Each row is followed by its class number.
[-216   31  230  -70   79 -100  247 -100 -165  216   -8 -144 -321  268
   58  136   77  -95 -501 -209  352 -420  -19 -161  171  -57   20  120
 -101  -41   33 -125   49  -76 -307  -99 -194  191  348] -> 7
[-447   74  138  -50  357  447  362   78 -453  -65  -91  -34  243  232
  159   61  429   90 -196 -235 -199 -241  318 -476 -365   39  189  354
 -190 -193 -199  270  -74 -356 -186   26  -99 -103 -193] -> 1
[ 125   64  -76   21  -15  -71 -223 -226   -7   60   47  337  189  -10
  -51  -90  -53   -7   40   16 -137   40   33  145  -62  -33   59  129
  227   74   53  -14  -19  137 -103  -32  149  -20  104] -> 1
[ 111  304  149 -110 -277 -107  -66 -350 -108  193  156 -271 -252 -248
 -144    9  139 -207  351  -61  -47  144   32  152  405 -190  -13   28
  178   40  193  -40  170 -233  158 -113 -210   49  187] -> 3
[ -25    4  101   69  219  339   19   64  -96 -151 -158  271  -29  327
   56   69   20  230 -150 -137 -134   -7   10  106 -239 -108   49    8
 -194  -94 -134  -68  -41   23   44  -26  171  -55 -198] -> 4
[-268 -215  -32 -285 -749  364  -83  246  232   84   37   85 -390  356
  208  -42  -67   19 -138  -37 -149  201  -32  501 -159  -60 -315   23
 -241 -153 -162  221   24  295  524 -384  150 -302   -3] -> 5
[  21  -75 -427  524 -231  -64 -318   51  191   40  257   -3  -31   30
   83   49  -94  -41 -197  136 -157  -17 -205   92   32 -115  -77  -85
  114  221  254   63  397   95  199 -263   18   12  -21] -> 1
[-173   25   27  -99  -58    3   59  -28  268 -200 -204   94  -83  -31
   75  -38  114  -84  443 -140   19  182  122  350  204   52 -140 -389
   31 -246   72   41 -128    4  435  275   39 -262  110] -> 1
[-147 -138  -71    6 -257 -209 -172  -10   -6   -8  -42  285  179   62
  -34 -140   17  -84    1   57 -114  111 -306  261  181   77  -59 -101
   80  -12  122   37  202  115  471  -81   81    4 -133] -> 5
[-204 -169 -123  239  283  297  102   31  -24  -14  -23  288   59   44
  266  -73  184  129 -151   65 -167 -200  255   16 -211   15 -107  -55
   -7  -42  -70   76  -76  195 -227  176  444 -241  -21] -> 4
[  18  154  -17  218  -10  113  -89  -71  -42  -80  116   25   98  178
   41  -72   -6   70  -52   37  -44  -58   25   62 -260  216  -90  111
  347  -39 -110  -41  -98  -48 -303  -68  137  100  234] -> 2
[-111  -11  -70 -140 -200  118   24   55  -28   83   23  142  -42   92
  -57  -55   25  -87  -50  -83 -197  144 -211  122   98   32 -222  -24
 -105   -9    2  109   78  -53  247 -286  144   -4 -135] -> 2
[-274  -50  -94 -201  452  277  104  136 -126  149 -119  192   62  -20
  376  187  203 -103  -29 -404   59 -288  220  -15 -460  270  -87   45
 -242  -65  104   71  -35   34 -129  197  173 -163  -39] -> 5
[-146  185  -53  -69 -226   62   69   53   43   56 -169 -148 -100  163
  173   75   38 -126 -422   14  603 -305  172 -301  184  100 -334 -159
 -171  -34  -59 -130  -67 -339 -233 -117   41  416  542] -> 1
[-198 -248   97  172   -9  -48  404  -90  240  -89  -90 -178 -248  172
  128  196 -143   70 -266   49  384 -214  108 -384  -68 -400   55  122
 -340   56   36  -73   -8 -168 -169  212   -9  161  150] -> 1
[-252   55  153 -292 -176 -103  104   41 -309  424  -21 -200  -84  330
  177 -197   46  162 -673   96  247 -367  316 -129   -5  144  105  -33
  -11   70 -131  -80   37   -1 -296 -196 -301  171  115] -> 0
[ 163   43   50   -3  225  249   19  -15   -5   -7  -82  381 -153  149
  -17   28  171   37  -49   63  202  -10   96   68   53 -170  -90 -282
 -252  -41   63  -88 -117   40 -142  -73 -130  -67   79] -> 3
[ -62  -40   51 -261  -50  242  148  261   10  227   49 -170 -106  193
  123   90   36   88 -283  -32 -136   52  159  -13 -146  238 -127  -22
  -58  -20 -214   63  -35  -70 -151 -233  101  -81   71] -> 6
[ 175  159   71  104 -112  102  186 -198 -128  -54   69  -21   26 -163
   75 -124  134 -116   81  -36  -64  173  237   -2  -10  -64  113 -119
  -70    6   39  144  -36   65  -80  102 -335 -272   55] -> 3
[ -53  108 -264    8  -73 -344 -315  108   16 -234 -144  160  355   27
  -51   -1 -166   25   28   51  240   88 -174  -79 -260   68  -15  193
  228   36  -28  -53  -42  119  143 -143  -60  223  196] -> 0
[ 200  -65  -34  -36  230  157  -92  -33  150 -210 -158   48 -194  -20
 -234  -16 -109  107  -84  255  248 -132  105  -58  222 -335  -17 -387
 -127  154  -46   57 -211  150  -93   12  -69  -53 -100] -> 7
[-159   91  -12  -13 -126   30   65  101 -209  139 -113 -264    0  -31
   45  189   52   86 -136 -181 -100    4  -45  -76   51  -57   79    5
 -281  139  -26  -56  281 -138  265   42  -57  -38  -37] -> 6
[ 246   41 -217   24   92  -70  -27 -252  124 -136  116   61 -201 -276
  -97  -96 -173 -177  153   64  202  344 -108   85  103 -186 -166 -112
   29  -26   -8  -10 -181  -15 -141  -14 -156 -242  223] -> 2
[ 277   84 -181  -42 -179  494   10 -132  209  106 -144   82 -371    7
  117  -81  154 -177  156   12  -84  222   91  309  152 -133 -234 -476
 -309  201   84  302    7  232  264 -226  -74 -325 -136] -> 0
[  97  123  -30 -292 -237 -136   41  -40 -190   54  167 -144 -159  -79
 -206 -181 -243 -123  -64 -180 -109  171 -238  142  198   40  -73  104
   94  -72  -89  -24 -158   10 -164 -193  -66   24  -43] -> 7
[ -39  143 -584 -476  678  610 -158  -24 -230 -467  117 -279 -151  -72
   30  101    8   24  104   12  474  -25  216  428 -708   64  -57 -216
 -108  308  151  192 -462 -124 -402   74  249 -225   67] -> 3
[-402    8  180  223 -141  265   47  181   72   39   47  -42  -82  156
  -64  -88  -33  115 -145  199 -117    7 -148  -47   63  115 -119 -166
  -25  -79  -51 -118  157 -146  138   28  -33   20  -71] -> 7
[  51  123  -88   15  188  -92    4  -57  -36  -52  -75  112  -38   -6
   96  -98   77   32  -41  -91  -18  191  162  153  -47  168   84 -308
  168 -298 -169   33  -64  113  -39   38   30 -223   45] -> 1
[ -91  168 -109  243  -98 -164   32 -230 -217 -263  181  349   28    7
   -1  -58  -69 -181   53 -147  -23   32 -228  -81  485 -134 -272 -144
  193 -178  -32 -125    0   75   -3   20 -121  144  182] -> 5
[ 184  158   98 -121  -75  111  103    5   20  -18  -28  181 -210   -3
  -47  -32  -27  -76  -34  -63  212  117 -112   43   79 -121 -105   89
 -240  -26   16  121 -148 -202  -23 -273 -158   64  -31] -> 7
[  60  -91   53  -98  268  342   55  -68  155  215  -10  311 -229 -120
  -52  -65  -42 -111  235  -50  186  207   59  100 -251 -121  -33  -25
 -352   17   -9  -90 -169  157  -67   19  -53 -214  -25] -> 4
[-248  -88  131   -4 -103  277  277    6 -161 -186  151  236 -102   66
  147 -284  168   29 -295  -75 -121 -135   11   22 -117 -238 -116 -119
 -365 -111 -158  -36  -36  -28  -66  199   -5 -349 -199] -> 6
[ 108   30   45  -10 -343 -142  -68  -57  -46  177  -91 -236   -5  160
   71   49 -115   -5 -271  -42   76 -133   70  -57  -95   61   33  228
   94   84   51  -14   82  -34 -130  -98 -135  119  173] -> 2
[ 214  -90 -219 -131   22   85   19    2   58   74  -51 -154  -99   50
    6   82  -37   -9   56 -105  -43  320 -179   66 -314 -194   64  110
 -314   37  -42   39   16   30   56 -184  -71 -111 -133] -> 0
[ -15  -79  121   54   97 -243 -174 -142 -193  -18  -97  267    3  223
   13   94   39   19 -100   67  526 -220   11    6 -211 -223  -57  224
  189   -5   47 -217  -73 -102 -109   96 -144  153  197] -> 2
[ -77   72  -87  -99 -405   51  157  -65   21  -73   -3  205 -253   36
  321   -1  182  -60  130 -360   47  152  211  250 -235 -182 -116  -27
 -356 -289  -27   15   31 -163  268  -26  -90 -431  223] -> 2
[ -89  141 -103   85 -559   83 -131   91  -10   25  -84   20 -246  152
  124 -137   28    6 -218   63  182 -220  -23  151  -37   41 -191 -205
   96  -14   17  230  -19    3 -125   34 -304 -333    4] -> 5
[  68   35  -48  122  215   10   69  106  158  370 -218 -277    2  -77
   35  297   23   51   -6  -45  223  -15  -80 -160 -138   54   85   84
 -276  199  126  135  149 -182   33  -92  -20  202    2] -> 2
[ -39  184   74 -484 -398   43   12  104 -167  295 -133  178 -333  339
   29 -163   37  109 -675  130  555 -257   70  322  425  -69 -262 -383
 -267   93  -35    2 -129 -249 -132 -370   40  149  157] -> 6
[   0   50  -51  271  251 -145 -106  -99  -84 -213   63  236  173  -94
 -123 -177   80    4  -25   91   16  -82 -145  -31  -24  -69   78  -69
  192  -37  -10  -22  -23  134  -98   47  -14    1  -54] -> 7
[ -31  109   85 -129 -105  -26  -46  119   16  212 -130  130  -11 -185
 -147 -125   59   19  151   -7 -138  218 -137  182  202   52   34 -143
 -116   -5   21   91   74  125  292   -3 -135 -204 -194] -> 6
[-350  308 -269  171 -452  -66 -490   -3 -298   71   89  240  -48 -181
  271 -186  -39  211   12 -102 -209   25  332  427 -304 -138  195  243
  250 -126   14  227  246  348  452 -106  -80 -486  -87] -> 4
[  -3   24   29  -82   58    5  177  -34  -62  147  -56  173 -160  -57
   88   31  -69   -4  -89 -108  -18  112  118  -25    5   72   74 -102
 -179   49   19   76   61   67   93  -53 -156 -187  -64] -> 3
[   0    6  -77   55  463   60  -21 -172 -128  -41 -139  251   97  212
   78   64   95  200 -142    5  209 -146  108 -166 -253 -361  105   -7
  -90   -2  -33  -48 -148 -139 -300   48 -228 -137  -51] -> 4
[-426  -20 -452   47   18  125  -91  238  118  -71   -2  -18  150  -46
   -9   25 -270  157  -83 -112  172  -67  -75   28 -241  -89 -121 -295
 -196 -191 -306   71 -123  -67   51   95  488 -117    8] -> 5
[ 122  228   34  183  103  395 -239   -1   33   43  175  274  121  -13
 -180  -69  286 -119   13   62 -321  107   24   14  103   38   24 -176
   28 -257   39   59  220 -130  -47 -212  106   -9  -24] -> 1
[ 460  -82 -289  -95  345 -204  116  -78  -47  -93  -12   73  -95  135
   54  -92   69  137 -157  -24   22  420 -194  141  -49 -186  186  -34
 -234 -209 -182   93 -154  142 -113 -451  -98  -28 -144] -> 6
[-224  -37  -63  -68 -121   24 -138   38  -26   86 -111  158  -28  206
  300  158  -28  -18 -214  -90  160 -317  116   73  -55  129 -161   29
   -3  -10  125   10  149   13  105  105   85   42  163] -> 6
[-161   25   -6  139 -357  328  -31  157  108  341  -41   64  -68  278
  119   58  -24 -132   27 -225  -70   21  -46  147 -228  489 -109 -305
 -205 -183   -8  -48  301   12  238   28  -17  -31   54] -> 2
[  77 -164  -43 -126  397  -97  150   20  -58 -121 -116  -73  196   66
   16   59  -99   76 -387  192  279  166    3 -322 -246   58  142   68
 -134  129 -127  -21 -140  105 -254  -14 -133  190   60] -> 1
[ -54   16   53   37   65  242 -254   77   38  110  -87   98   25   74
 -124   79  -61  173   52  222  -41 -158   67   72  319  -88  -82 -159
  -15  234  114  -55  100  -24  233  -26  109  210 -117] -> 6
[ 236   75 -362  149  112 -199 -342 -179   66 -126  -13   22   97 -175
  -82  -38   63   28  292  -29  -86  163 -234  199  -43 -182  132   94
  142   -3   20  117  -32  277   65 -134 -111 -175   97] -> 5
[  99  -81  131  -97  -53   96   32   79   67  139  -64  -23 -145  205
   67  154 -188  182 -134   45   47    3  194   43   11 -105    5  161
  -40  194   -5   34  -90   58   -9 -171  -99   68   30] -> 4
[-178  100  159   80  261   63  402  -22   43  -18  200  -35   33 -123
   85   86  135  -65    7 -167 -351   66  252 -349   39  193  -92 -354
  128 -172 -126  -70   91   27 -259  211  -78 -179  150] -> 2
[ -10 -187 -154 -191 -163 -225  255 -176 -213 -113   56   29   -7  -48
  137  -90 -166 -126  -90 -274 -194  161   70  -93 -329   52   88  171
  -60  -44  -82 -104    9   36  -27   54   95 -231  -62] -> 3
[  37   -2   71  -59  206   39  210 -117  171 -135  -59   96 -260  -54
    3   88  -68   -2  -85   12  150   94   17 -121  405 -277 -154 -137
 -264  -70   -7 -131 -152  -54  -97   -1 -190  -95  324] -> 7
[  37 -180  107 -160 -243  102   23  300  202   -9  -45 -460 -290   52
 -216  -58  -87   20  -18  296  134  224 -234  250  -83  246   28 -156
 -103  201    0   17   94  114  233  -42   55  142 -136] -> 0
[ -37   -1  104 -312  192  288  570   47  -12   81   10 -175 -247 -101
   92  112 -140  -27 -224 -143  -82  243  327 -313  174   32 -134 -158
 -448   47  -89 -126 -139    8 -249  -62  -37  -21  154] -> 2
[  -9   76 -185 -142 -298  114  -86  -47   -7 -145   42  105 -148   88
   94  -89   34  -43  -52  -98   93  193   -6  321  -78 -171 -180  -82
 -101 -125 -131   89  -58 -196  225 -254  127 -225  102] -> 4
[-354   10  -32  130  152  -49  -67  116 -138  -58   83  190  140   67
  171   92    3   18 -135 -197 -266 -139  136   41  121  123 -129 -171
  303 -162    9  -55  165   16  173  120  123 -146   -4] -> 4
[-206  171   61  281  110  163   54 -101   26  242  -34  429   98  116
    6  -83  182   -2  110 -118 -221 -100  158  -83  255   28  -43 -347
   45 -156    4  -80  100  -88   52   -1   32  -42  -13] -> 1
[ 213 -203  199 -105  -58   87   85  -64  -38   76 -130  331  -36  164
 -105  -28  272    2  181  283   16  -33   90  -40  259 -180   20   44
 -156  170  272   17  -14  230    0 -151  -86  328 -187] -> 5
[-243 -313 -470   42  221  300   94  -61  211  -94 -149  341 -598  373
  294 -162  -48 -253 -536 -155  768 -310  189  206 -147 -135 -276 -899
 -487 -290 -155    3 -170  195   20  -34  211 -356   58] -> 1
[ 208 -366  -39   50  470 -121  276  110   94  196  151 -582  151  129
   89   83 -282   84 -577  -84 -106   49    3 -174 -298  188  163 -251
  -23  137 -280  -43  -77  313 -421   57 -144  -80  -49] -> 2
[ 218  141  185   13 -170   33  236   38    9  173   26  378 -240  447
  433  128   99   87 -339 -199  237  -13  521  276  303   -3 -310 -288
   38 -373 -297 -158 -247   41 -283 -187   13  -60  763] -> 0
[   6  130 -209  134 -132  -15 -143 -124  -74  157  117  141  159  -25
  -10 -119  -18  -26  116 -101 -290   73  -28   35   60   22   34  -43
  110  -82  -84  130   55  302   46 -175 -109  -64   14] -> 7
[ 199  -67 -180 -211 -104  -59   20  -98  291  162 -103 -247 -147  -27
  -89  206 -150 -136  162  -57  235  310 -198  -99  -89 -214  -96   45
 -297   72   -5   76  -18   16  112 -253 -159  125  131] -> 2
[  16 -158  -10   75  215   34   60   26    7 -159  -72  343  -81   45
   42  149  -59   38 -206   10  279 -228  -39 -130  226 -308 -170  -32
 -313  113   98 -186  -59  -61  -76   59   80  144   92] -> 5
[ 217  -32  207 -238  294   99  125 -140   94  -15 -200  153 -183   54
 -126   63  127   94   78   82  340   70  292   23 -205 -357  216   62
 -236   31   11  -34 -251  -10 -142 -151    7   -3   66] -> 7
[  -2    4   20  -25  187 -155  111 -241 -112 -139  157  119  109   60
   67   30    6  -51 -163   42   40  -68    2 -118   77 -242  -38   81
  182  136  113   67  -10 -140 -145  -41  -89   90  -32] -> 6
[ 272  -45   43   43  -15 -142    2 -154   28   18  117  262 -122  -10
  -30 -312  201  -62   93   92  143  -64  132  181 -142    1  139  -30
  125  -67   16  -13 -107  121 -260  -63  -39 -103   27] -> 6
[  28   46  173 -103 -146 -258   61 -176 -115  -23  131  132   -6   29
   37 -166  136 -132 -121 -131   46 -155   82 -109  -18  -51   94  173
  112 -184   -7  -78   25  -31 -181 -118 -172   75  112] -> 5
[-269  268 -103  -83  -36  -51  168 -102   24  -43   -8  323 -378 -104
  307   40  -75 -152  -83 -245  191   77  158  137  168  229 -166 -373
   28  -77   83  132   46  114  114   14 -274 -388  288] -> 5
